Moves between elements:
dd: !>hd, ~>zt, %>bh, ^>gz, @>cg, $>qn, *>bp
ft: !>gz, ~>dn, %>fl, ^>hd, @>gh, $>bb, *>ch
zp: !>ch, ~>hg, %>gg, ^>bp, @>cn, $>lh, *>gz
nf: !>fp, ~>qd, %>ml, ^>nt, @>th, $>hs, *>qj
fp: !>nf, ~>zb, %>qz, ^>rz, @>., $>., *>bf
tb: !>pf, ~>qm, %>cg, ^>qr, @>bh, $>fq, *>gp
gz: !>ft, ~>br, %>jj, ^>dd, @>tm, $>zn, *>zp
ls: !>lj, ~>qn, %>sb, ^>hl, @>sg, $>zt, *>nz
mf: !>lc, ~>fl, %>dn, ^>ld, @>., $>bf, *>.
gm: !>sl, ~>bt, %>., ^>., @>lg, $>jr, *>fb
md: !>zz, ~>cd, %>hj, ^>hs, @>qp, $>nt, *>pn
hd: !>dd, ~>mb, %>fr, ^>ft, @>tt, $>jq, *>rm
dj: !>cz, ~>nz, %>cm, ^>lh, @>sj, $>bp, *>qn
lm: !>gp, ~>., %>bt, ^>., @>zh, $>gd, *>pf
sb: !>jd, ~>tn, %>ls, ^>qj, @>mh, $>pn, *>nt
bp: !>rm, ~>hj, %>cd, ^>zp, @>dz, $>dj, *>dd
gp: !>lm, ~>qp, %>dz, ^>nr, @>cd, $>hf, *>tb
fm: !>gg, ~>., %>ch, ^>zh, @>., $>zb, *>fl
gh: !>tm, ~>bq, %>mt, ^>tt, @>ft, $>hb, *>mg
zt: !>mb, ~>dd, %>pn, ^>br, @>jb, $>ls, *>hj
hm: !>jg, ~>gd, %>jr, ^>., @>rz, $>., *>zm
jj: !>fl, ~>lc, %>gz, ^>bh, @>qr, $>pg, *>gg
td: !>nh, ~>tp, %>., ^>jr, @>qz, $>., *>hc
bb: !>zn, ~>rc, %>qh, ^>jq, @>hb, $>ft, *>qf
tn: !>cc, ~>sb, %>qn, ^>pg, @>fq, $>bh, *>cm
hc: !>qc, ~>hb, %>qb, ^>rl, @>rc, $>bq, *>td
dr: !>nc, ~>rl, %>cp, ^>hb, @>jq, $>tt, *>ng
hp: !>hb, ~>qc, %>rp, ^>nc, @>zn, $>tm, *>jz
qj: !>bf, ~>pg, %>hl, ^>sb, @>ht, $>lc, *>nf
nc: !>dr, ~>sg, %>fq, ^>hp, @>qn, $>cg, *>sj
hf: !>gd, ~>jg, %>sj, ^>lp, @>cm, $>gp, *>fq
tt: !>cg, ~>fb, %>pf, ^>gh, @>hd, $>dr, *>bt
zz: !>md, ~>zh, %>lg, ^>., @>., $>rz, *>ld
qn: !>jq, ~>ls, %>tn, ^>zn, @>nc, $>dd, *>dj
hl: !>rc, ~>zn, %>qj, ^>ls, @>qc, $>br, *>ml
cp: !>fq, ~>zm, %>dr, ^>mq, @>cc, $>pf, *>gd
mm: !>lp, ~>., %>tp, ^>gd, @>zb, $>., *>mq
cz: !>dj, ~>rr, %>gn, ^>qf, @>ng, $>rm, *>jq
mg: !>cn, ~>., %>., ^>bt, @>ch, $>tp, *>gh
qb: !>ht, ~>mq, %>hc, ^>zm, @>bf, $>., *>.
gg: !>fm, ~>hs, %>zp, ^>cd, @>nr, $>qd, *>jj
qh: !>pg, ~>bf, %>bb, ^>cc, @>mq, $>fl, *>zb
zh: !>cd, ~>zz, %>rm, ^>fm, @>lm, $>gn, *>fr
lc: !>mf, ~>jj, %>br, ^>pn, @>pr, $>qj, *>hs
bq: !>zs, ~>gh, %>., ^>fb, @>dn, $>hc, *>.
ql: !>hg, ~>ch, %>., ^>lg, @>., $>qz, *>dn
lg: !>hj, ~>rm, %>zz, ^>ql, @>gm, $>rr, *>mb
mt: !>qr, ~>., %>gh, ^>pf, @>fl, $>mq, *>.
lh: !>qf, ~>ml, %>qd, ^>dj, @>jz, $>zp, *>zn
zn: !>bb, ~>hl, %>pg, ^>qn, @>hp, $>gz, *>lh
qp: !>., ~>gp, %>sl, ^>., @>md, $>jg, *>qm
sj: !>ng, ~>jp, %>hf, ^>jz, @>dj, $>dz, *>nc
rl: !>sg, ~>dr, %>zm, ^>hc, @>lj, $>fb, *>jr
ld: !>pn, ~>fr, %>mb, ^>mf, @>lq, $>jd, *>zz
gn: !>cm, ~>rz, %>cz, ^>zb, @>gd, $>zh, *>cc
nt: !>rz, ~>cm, %>nz, ^>nf, @>jg, $>md, *>sb
rz: !>nt, ~>gn, %>rr, ^>fp, @>hm, $>zz, *>jd
ml: !>qz, ~>lh, %>nf, ^>nz, @>nh, $>hg, *>hl
ch: !>zp, ~>ql, %>fm, ^>rm, @>mg, $>qf, *>ft
mh: !>zm, ~>fq, %>sg, ^>ht, @>sb, $>qm, *>jg
fq: !>cp, ~>mh, %>nc, ^>rp, @>tn, $>tb, *>hf
pn: !>ld, ~>bh, %>zt, ^>lc, @>qm, $>sb, *>md
dz: !>bt, ~>sl, %>gp, ^>cn, @>bp, $>sj, *>cg
hs: !>., ~>gg, %>hg, ^>md, @>., $>nf, *>lc
fb: !>jb, ~>tt, %>lq, ^>bq, @>mb, $>rl, *>gm
bt: !>dz, ~>gm, %>lm, ^>mg, @>rm, $>ng, *>tt
qr: !>mt, ~>pr, %>tm, ^>tb, @>jj, $>rp, *>nr
lj: !>ls, ~>jq, %>jd, ^>rc, @>rl, $>mb, *>rr
nh: !>td, ~>jz, %>th, ^>jp, @>ml, $>rj, *>qc
rc: !>hl, ~>bb, %>bf, ^>lj, @>hc, $>dn, *>qz
br: !>dn, ~>gz, %>lc, ^>zt, @>zs, $>hl, *>hg
bf: !>qj, ~>qh, %>rc, ^>jd, @>qb, $>mf, *>fp
qz: !>ml, ~>qf, %>fp, ^>rr, @>td, $>ql, *>rc
zs: !>bq, ~>tm, %>pr, ^>jb, @>br, $>qc, *>rj
sg: !>rl, ~>nc, %>mh, ^>qc, @>ls, $>jb, *>jp
cd: !>zh, ~>md, %>bp, ^>gg, @>gp, $>cm, *>bh
dn: !>br, ~>ft, %>mf, ^>mb, @>bq, $>rc, *>ql
ng: !>sj, ~>jr, %>gd, ^>tp, @>cz, $>bt, *>dr
qm: !>lq, ~>tb, %>jb, ^>pr, @>pn, $>mh, *>qp
fr: !>bh, ~>ld, %>hd, ^>fl, @>pf, $>cc, *>zh
pg: !>qh, ~>qj, %>zn, ^>tn, @>rp, $>jj, *>qd
jp: !>jr, ~>sj, %>jg, ^>nh, @>nz, $>sl, *>sg
jg: !>hm, ~>hf, %>jp, ^>th, @>nt, $>qp, *>mh
cg: !>tt, ~>jb, %>tb, ^>tm, @>dd, $>nc, *>dz
qf: !>lh, ~>qz, %>zb, ^>cz, @>tp, $>ch, *>bb
nr: !>., ~>., %>cn, ^>gp, @>gg, $>lp, *>qr
ht: !>qb, ~>rp, %>qc, ^>mh, @>qj, $>pr, *>th
jz: !>tp, ~>nh, %>lp, ^>sj, @>lh, $>cn, *>hp
mb: !>zt, ~>hd, %>ld, ^>dn, @>fb, $>lj, *>lg
tm: !>gh, ~>zs, %>qr, ^>cg, @>gz, $>hp, *>cn
tp: !>jz, ~>td, %>mm, ^>ng, @>qf, $>mg, *>hb
mq: !>rp, ~>qb, %>hb, ^>cp, @>qh, $>mt, *>mm
hg: !>ql, ~>zp, %>hs, ^>hj, @>rj, $>ml, *>br
rm: !>bp, ~>lg, %>zh, ^>ch, @>bt, $>cz, *>hd
cc: !>tn, ~>jd, %>jq, ^>qh, @>cp, $>fr, *>gn
pr: !>., ~>qr, %>zs, ^>qm, @>lc, $>ht, *>.
rp: !>mq, ~>ht, %>hp, ^>fq, @>pg, $>qr, *>lp
hb: !>hp, ~>hc, %>mq, ^>dr, @>bb, $>gh, *>tp
jr: !>jp, ~>ng, %>hm, ^>td, @>rr, $>gm, *>rl
zb: !>qd, ~>fp, %>qf, ^>gn, @>mm, $>fm, *>qh
nz: !>rr, ~>dj, %>nt, ^>ml, @>jp, $>hj, *>ls
cm: !>gn, ~>nt, %>dj, ^>qd, @>hf, $>cd, *>tn
cn: !>mg, ~>rj, %>nr, ^>dz, @>zp, $>jz, *>tm
qd: !>zb, ~>nf, %>lh, ^>cm, @>lp, $>gg, *>pg
bh: !>fr, ~>pn, %>dd, ^>jj, @>tb, $>tn, *>cd
hj: !>lg, ~>bp, %>md, ^>hg, @>sl, $>nz, *>zt
qc: !>hc, ~>hp, %>ht, ^>sg, @>hl, $>zs, *>nh
zm: !>mh, ~>cp, %>rl, ^>qb, @>jd, $>lq, *>hm
sl: !>gm, ~>dz, %>qp, ^>rj, @>hj, $>jp, *>jb
pf: !>tb, ~>lq, %>tt, ^>mt, @>fr, $>cp, *>lm
lp: !>mm, ~>th, %>jz, ^>hf, @>qd, $>nr, *>rp
lq: !>qm, ~>pf, %>fb, ^>., @>ld, $>zm, *>.
jq: !>qn, ~>lj, %>cc, ^>bb, @>dr, $>hd, *>cz
jb: !>fb, ~>cg, %>qm, ^>zs, @>zt, $>sg, *>sl
fl: !>jj, ~>mf, %>ft, ^>fr, @>mt, $>qh, *>fm
rr: !>nz, ~>cz, %>rz, ^>qz, @>jr, $>lg, *>lj
rj: !>., ~>cn, %>., ^>sl, @>hg, $>nh, *>zs
jd: !>sb, ~>cc, %>lj, ^>bf, @>zm, $>ld, *>rz
gd: !>hf, ~>hm, %>ng, ^>mm, @>gn, $>lm, *>cp
th: !>., ~>lp, %>nh, ^>jg, @>nf, $>., *>ht

The rows follow the links: the fewer symbols apart two elements are, the more alike their rows tend to be.

Each row is also shifted at random along 4 hidden directions that mean nothing.

Name the element of each row.
-289 -5 43 -122 156 226 98 -193 163 -83 -221 66 23 -195 -274 -198 72 91 -134 -195 -73 -63 -212 172 224 -43 97 326 -174 47 -178 63 -265 -221 -80 -35 124 -94 245 -80 443 61 184 86 9 -162 134 -322 -202 -67 314 -15 269 -227 158 -90 44 -46 -271 166 5 -319 -203 -94: nc
850 243 80 -580 315 29 -426 -405 150 101 -348 -193 5 11 -290 -370 -230 -111 163 -310 -59 -166 -80 260 -17 91 80 -181 13 -640 -198 -99 -230 145 173 -252 -27 156 -62 -477 -65 215 -162 -141 572 -156 455 50 123 -47 -184 488 273 32 274 250 182 -38 -366 -133 97 101 -394 91: qd
-88 -6 133 -56 131 -343 65 -109 209 -40 218 -198 -329 64 215 39 -135 150 29 -138 266 -421 -54 -74 -188 364 -236 -54 105 -96 -132 -184 -134 -62 -160 119 -166 87 -35 47 -361 107 30 25 207 72 1 21 459 183 -469 108 197 18 -124 259 23 267 108 -162 -137 393 170 -171: md
317 138 272 88 91 -21 173 -50 254 -224 149 74 -19 110 171 -85 60 199 -249 -76 216 -164 -233 68 -186 79 -160 141 -39 364 61 84 -7 -181 -219 134 48 153 109 -113 199 173 298 24 8 16 120 -75 23 227 -116 150 121 147 -185 -101 152 387 47 4 115 133 289 -235: dz
-1007 -57 195 -104 -177 -21 300 -210 -329 4 115 39 -47 -285 132 -327 181 7 -285 111 -325 -82 -54 290 96 190 -28 179 35 -110 -213 -66 48 110 31 -68 -43 2 -208 -25 204 -158 321 32 -30 147 347 -143 -235 -249 -49 305 412 58 416 20 114 236 80 -55 87 -517 -37 -31: jz
65 201 -185 -221 22 -221 -391 -117 392 55 184 149 -34 177 -35 -83 -60 -136 -126 38 407 243 -60 33 -208 -415 264 3 61 299 178 330 14 14 -120 -78 375 382 -26 -350 186 354 -261 307 -300 -132 -286 420 32 665 37 140 -222 147 -115 -555 175 27 -210 30 321 305 339 11: bt
-142 -85 177 -250 196 -386 282 -190 277 -244 176 -25 -79 -69 100 -438 -225 321 -166 -74 130 -70 -222 -55 30 431 -2 286 188 319 200 -72 -219 47 -247 -96 282 -176 1 -202 20 67 211 -65 204 -16 -9 6 151 -39 -35 -49 265 -263 38 -150 167 134 -125 72 -157 202 93 -184: jb
39 -15 217 137 97 192 -38 -81 -190 282 -153 -225 31 -15 39 197 -15 -173 150 57 -202 -185 36 69 11 139 -58 12 -13 -556 -336 -202 26 -53 156 -120 -267 -83 -163 52 -86 -103 69 13 114 130 72 -131 142 -211 -327 208 -50 134 57 266 42 219 13 -37 -250 -109 -244 89: nf
1598 -234 177 -1050 289 -531 -160 -458 486 109 -126 -187 -43 138 213 -635 -721 180 74 16 258 -458 -198 104 -74 259 154 119 354 29 19 -55 -452 86 -85 -625 467 75 -143 -291 -76 404 -236 265 403 -25 -220 385 314 -18 -391 50 18 -381 259 -119 451 236 -200 -8 -17 226 -118 131: ht
865 82 301 -173 415 282 -266 -151 14 196 -629 -362 198 -167 -428 -73 47 -163 154 -143 -236 -44 43 178 181 -264 203 145 -279 -348 71 -106 -46 -111 -8 -137 -235 -230 5 -121 -60 -66 -85 -135 252 -164 138 -10 63 -53 125 -44 57 160 -41 313 -72 -311 -348 377 -320 142 -536 -94: hl
518 247 98 389 -37 8 -86 21 -93 66 48 -80 190 289 66 379 -12 -280 23 140 -68 369 221 -158 -337 -236 -46 -255 134 -70 229 -5 526 110 158 59 -151 73 -124 111 -167 -152 -165 -264 -114 137 1 268 -31 151 126 -107 -469 407 34 -8 -168 -91 99 -70 15 337 -41 13: ql
-587 292 94 -249 153 -53 -226 -65 -151 124 -32 154 -104 -175 -259 54 352 -34 14 -277 -97 -12 40 310 -122 -199 14 -181 123 -398 -155 57 -295 -382 -42 45 -140 14 -396 -337 177 59 165 123 103 -42 44 5 -89 4 -34 301 253 232 -52 -13 -103 28 -103 94 114 -50 -65 112: dj
157 295 48 -439 176 118 -313 -220 -147 290 57 -355 -171 34 -186 -94 -153 -211 134 28 -75 25 27 122 -240 -160 329 1 104 -498 -72 -146 0 152 281 -295 -61 209 -170 -108 -174 197 -413 98 166 -130 166 195 -65 174 -69 133 90 90 248 41 -122 -272 -118 -106 77 76 -382 169: qz
14 81 70 244 56 -413 -91 12 45 31 81 148 -33 157 243 331 139 44 124 -160 318 14 28 92 -164 -123 -334 -340 149 -23 35 188 -106 -218 -156 242 -186 83 -158 -26 143 64 44 -86 -114 102 -323 203 202 9 -248 161 20 359 -419 -73 106 339 161 133 -25 154 406 -56: cd
-388 -112 12 138 -106 535 133 -73 -88 34 -269 -45 119 -153 -78 22 94 -235 -186 41 -280 -36 -28 347 284 80 17 414 -375 -239 -574 -191 -74 64 -78 -46 58 28 219 141 198 33 94 -7 -94 -75 360 -206 -186 23 -120 263 6 220 196 478 115 203 -120 -96 96 -483 -255 20: lp
327 -428 139 215 113 78 341 222 238 -80 -56 81 87 -45 152 50 47 252 -73 19 -223 -47 -79 138 112 279 -222 83 49 108 -146 -12 -204 -169 151 -37 -45 -433 -56 278 257 -68 424 200 -189 166 25 -312 -83 -183 173 -196 -110 -379 143 -13 159 132 -12 90 -56 -220 -109 95: mh
-808 -52 35 504 -198 -169 -30 310 -340 283 288 202 117 153 220 405 104 -199 210 285 -96 309 191 -10 -184 -137 -159 -384 328 -175 -60 131 310 -8 354 115 -188 -9 -496 338 -61 -325 -72 -77 -511 362 -247 182 -254 -375 -3 -107 -324 163 108 -39 -62 -61 370 -118 43 -349 14 282: fp
162 -247 -334 333 -364 419 186 406 -153 -236 246 133 -170 61 34 211 137 -90 -166 148 -167 20 -147 -19 -61 -59 64 90 -50 105 -310 54 102 78 165 188 225 46 93 315 57 -32 117 327 -483 59 140 -201 -205 92 62 44 -177 -95 169 52 39 101 248 -319 243 -282 9 115: gd
-574 -258 178 357 -161 -11 617 176 -63 -59 200 -30 -6 -296 333 21 162 96 -163 318 -41 -137 68 -147 287 454 -253 343 -175 467 113 -153 291 66 -198 117 -11 -238 56 318 -171 -238 284 -297 -46 59 -59 -205 167 -195 88 -265 -49 -37 -47 130 66 201 281 156 -217 -176 187 -165: zs
135 -319 164 -5 128 1 339 -19 353 -169 -214 -109 171 9 253 -147 -109 32 -117 47 45 -256 18 -92 57 327 -123 280 -113 310 72 -93 -15 87 -165 -27 71 -212 306 181 -51 40 149 -194 176 -58 125 32 226 -172 -57 -80 -92 -31 -47 123 214 283 11 -37 -174 86 -46 -58: pr
935 -3 38 -85 119 575 -15 -89 192 -360 -277 -239 -247 -26 -187 -271 24 108 -227 -313 -175 -334 -363 342 -44 254 15 342 -278 -322 -407 -155 -346 -102 -53 30 68 -78 504 -1 240 277 273 121 125 -101 697 -285 -38 17 -111 267 59 -69 148 384 23 317 -158 -191 121 25 -359 81: hf
-312 212 9 -62 108 -65 -262 -166 263 28 -250 -155 34 -187 -54 -85 -104 233 185 -208 127 -119 77 -106 236 -80 -111 -175 -72 -28 28 112 -260 -96 -145 240 -167 100 98 -250 50 119 -162 -179 213 -203 -274 61 292 56 -200 133 218 -93 -317 64 -124 -31 -227 237 -190 221 111 -293: bh
-164 -170 9 47 -42 -231 105 389 -300 -11 707 1 -605 17 212 140 48 104 200 2 -94 -313 -171 -193 -404 334 68 -60 280 -300 -263 -301 66 148 363 56 -93 -44 -246 430 -356 -41 82 212 -113 251 159 -5 57 -110 -311 17 90 -349 142 225 -78 -15 435 -355 -41 -5 87 158: rz
275 107 -227 84 -146 403 -86 202 -289 -38 156 -18 -315 -176 -367 177 422 -170 -29 -183 -192 -16 -79 -56 -140 -201 229 10 -105 -274 -172 -32 99 -46 153 262 -242 202 15 239 -91 -145 -2 86 -236 -61 240 -267 -96 195 -25 82 155 3 -9 133 -243 -210 28 -139 190 -123 -142 72: cz
-530 258 75 14 94 66 75 -224 -16 156 -248 -242 52 -82 19 -56 -133 -121 118 -49 34 -128 64 142 100 83 -19 -57 -47 -346 -177 -77 98 201 -38 -1 -372 302 -11 -255 -108 -14 -128 -273 376 -95 35 13 233 66 -385 232 218 297 -60 341 -38 266 -92 -3 -112 30 49 -242: gg
-1015 -326 171 5 71 75 476 29 230 -272 77 -184 -120 -134 146 -214 -16 285 -131 54 -39 -329 -122 -143 181 638 -78 337 -121 283 -146 -287 -94 103 -148 121 91 -250 309 198 -70 37 111 -1 158 -24 100 -326 225 -50 -195 -65 227 -194 -53 290 58 268 15 -77 -267 -41 112 -277: qm
435 -19 -360 -366 -38 -150 -443 28 31 160 -39 116 -105 -19 -189 -22 -116 115 347 -197 50 38 -25 -167 85 -251 148 -232 108 -113 10 185 -259 -50 233 -202 6 87 -11 -180 -148 101 -249 262 6 -100 -285 148 -91 64 -67 68 7 -322 -53 -262 -152 -426 -76 -16 88 99 113 172: cc
-551 -258 -139 -273 -42 458 248 -56 -151 14 -149 -245 -2 -190 -179 -221 -17 -12 -115 269 -297 -67 -121 87 83 36 347 312 -275 79 161 -284 34 308 -70 -109 171 -108 131 116 -111 -88 -73 133 -66 -147 284 -282 -302 -102 344 -147 -43 -202 233 120 -78 -202 -93 -135 -63 -211 -351 50: hc
457 216 -116 -19 -134 -279 -221 -255 183 -54 97 194 162 226 205 -129 -199 -123 -179 185 261 359 -6 -17 -212 -103 99 -35 36 323 231 274 221 205 -71 -159 328 340 25 -232 166 120 -213 -34 -62 1 113 362 -218 207 146 45 -273 242 61 -472 48 57 -16 -139 229 76 191 -21: mg
482 308 -156 -96 -9 -2 -168 -207 -257 8 91 -178 -42 39 57 -114 -229 -85 -47 46 144 35 9 -65 -104 42 197 -127 74 -276 101 -67 196 299 -3 6 12 472 -87 -337 -237 65 -364 -158 245 -87 103 132 148 306 -105 111 23 212 -21 75 -107 -180 -58 -252 56 294 45 -93: ch
-233 101 -7 -313 146 465 -105 -176 83 -55 -260 -243 60 44 -189 -217 -72 -291 -296 57 -227 245 -105 195 -72 -39 326 279 -34 -252 -96 -93 26 199 96 -306 305 -39 258 -99 157 90 -159 130 -48 -205 551 56 -239 165 195 -55 -134 52 407 123 -62 -79 -262 -182 250 -5 -474 148: td

Where do the symbols, taken in turn from left to right, take each start?
Answer with the element's name.
906 54 100 -654 181 -541 104 -363 325 -135 -23 -35 70 -105 300 -606 -342 209 -151 57 340 -263 -151 -6 19 333 80 31 109 411 299 47 -209 76 -291 -244 234 188 27 -445 18 185 19 -147 464 -36 -92 254 135 36 -100 142 323 -32 -42 -378 277 240 -260 111 -98 139 166 -161
* ! $ ! ~: nh
45 252 230 242 26 -326 187 -148 -184 108 298 90 -68 -39 289 35 84 -43 -168 -37 -2 -11 58 14 -95 123 -293 -209 215 -22 -9 -89 295 80 -88 122 -252 256 -330 4 -101 -151 69 -288 102 202 -9 55 88 -80 -157 188 102 410 -54 75 -106 255 291 45 -145 16 227 -162
% % $ *: zn
-307 43 -1 362 10 -236 68 297 -249 33 428 62 -183 274 169 345 136 6 -17 135 159 261 79 -314 -306 -51 -132 -212 185 39 184 -42 262 31 17 225 -85 100 -256 241 -79 -49 -60 85 -329 145 -275 77 130 162 -38 -220 -215 206 -167 -31 -117 -19 367 -149 92 276 364 18
^ $ ~ ~ * $ $: rc
667 91 -26 -97 73 0 42 16 -84 -8 31 -299 -58 -82 110 -88 -153 -37 43 44 169 -30 1 -374 -7 159 223 -67 19 80 427 -193 153 292 10 52 -132 -10 33 132 -436 -73 -198 -253 283 -123 22 190 223 -38 39 -266 -166 -98 -58 90 -184 -328 16 -66 -223 332 -88 -96
~ % * % %: fm
-356 -139 222 258 126 -42 320 226 101 -238 -22 -157 16 19 133 41 55 256 201 -224 -46 -209 -69 -230 118 376 -299 -85 8 -132 139 -234 -116 4 -35 209 -319 -306 37 183 -179 -199 181 -231 264 172 -14 -104 363 -266 -134 -149 84 -105 -155 375 -146 18 144 204 -289 156 133 -205
@ * ~ %: dz
327 223 251 346 195 587 216 -58 -212 -73 -311 -401 -48 -177 -94 90 154 -256 -134 -28 -339 -94 -131 -141 -141 376 -163 289 -407 -309 -196 -592 347 152 -130 276 -549 -172 297 26 -275 -122 -23 -395 213 -66 647 -285 280 207 -71 -45 -17 320 19 778 -312 65 -11 -133 -328 141 -314 -387
% * ~ !: fl
-714 -82 -99 -325 -117 -35 525 286 -314 -343 748 3 -565 -114 200 -177 -27 222 -292 189 -63 -374 -290 -132 -180 556 227 204 185 85 -274 -257 3 193 126 -85 151 7 -305 351 -282 -78 227 458 -152 164 338 -337 -94 48 -44 56 394 -463 501 116 56 3 360 -426 139 -155 153 109
$ * ! $ ~ *: sj
642 -82 112 149 37 165 85 -287 316 -167 -291 -128 253 221 158 -132 -224 -271 -184 -67 0 -9 -124 158 26 236 -56 162 -340 -87 -148 -51 71 208 -152 -15 -54 142 434 -93 182 145 -137 -346 168 0 468 98 177 161 -53 119 -87 418 73 283 238 366 -96 -47 81 76 -178 -153
% $ ~ @ @ %: th
126 -63 -75 -222 82 -347 30 16 132 -163 352 -64 -113 189 141 -151 -236 194 -72 151 310 69 -183 -231 -158 156 131 154 114 446 256 42 -50 105 -41 -100 310 11 -13 -58 -37 237 -166 250 -133 -5 -326 206 143 326 108 -283 -144 -273 123 -332 63 -54 -82 -154 -119 301 246 -12
$ @ % ~ % ^: bb
211 -217 -338 436 -337 372 209 242 70 -171 68 292 232 88 156 124 -7 89 -35 86 161 156 34 -347 86 -27 -127 66 -191 434 -1 171 146 119 -5 314 201 -160 416 242 247 -40 -30 103 -321 51 -122 -71 -31 62 138 -213 -231 -152 -78 -129 -42 5 -23 65 173 53 277 -5
^ ! % ! * @: ch
-204 -317 -191 -346 41 -111 45 98 31 -176 340 -114 -246 21 43 -305 -340 306 9 41 -55 -137 -177 -73 22 296 339 203 147 80 -131 -194 -393 221 119 -285 337 13 37 96 -159 187 -52 406 133 -36 100 -79 -53 -5 -106 -25 114 -607 262 61 199 -147 -51 -254 110 67 34 141
* @ ! %: nz
-1788 -47 259 168 -17 156 487 32 -176 -249 224 -23 -236 -169 41 -92 440 73 -290 148 -3 -255 -217 54 9 422 -14 436 -180 150 -26 -289 70 31 -280 200 -84 -106 59 236 15 30 270 -22 -59 -37 262 -274 20 184 -122 80 75 173 -60 191 78 358 151 -108 -209 -148 -42 -301
% @ ! ! $: nt
-1022 -203 77 460 -33 468 535 160 -288 -117 -248 -325 30 -340 62 283 356 -33 82 -50 -265 -197 119 -196 335 293 -262 191 -392 -126 -51 -425 273 185 -71 391 -513 -394 442 532 -326 -422 133 -457 197 24 311 -523 170 -409 -81 -230 -62 131 -178 854 -277 130 203 71 -429 -207 -156 -296
$ @ ~ @ ^ %: qn
908 -286 339 86 43 -271 283 115 29 137 -24 258 246 47 290 100 40 7 -213 267 -104 102 154 41 67 15 -142 15 161 318 145 -3 76 -178 67 -134 204 -407 -207 279 131 -149 344 -13 -200 229 -262 57 -232 -276 209 -303 -173 -103 88 -289 211 84 130 191 -209 -268 -170 78
! % ^ * ~ ^: mm
-138 346 126 -382 180 -502 -514 -320 236 171 30 138 -144 -81 -58 -74 49 113 108 -100 356 -141 -59 41 -111 -122 29 -121 253 -9 123 252 -220 -345 -294 -32 -158 446 -396 -544 55 340 -117 116 161 -209 -255 166 275 515 -278 283 364 215 -291 -306 116 208 -117 187 76 363 236 -220
$ * * @ !: ng
314 -116 63 -138 -25 -251 -1 -66 -130 203 -128 -96 38 -203 -87 -191 -61 130 203 -153 -72 -274 56 100 223 131 -91 -187 172 -332 -78 99 -145 9 99 13 -220 16 -138 -72 -175 -156 -22 -6 253 -28 -212 -57 105 -272 -267 99 242 -166 -115 100 -25 44 -28 127 -275 -291 22 -20
% $ @ $: hp
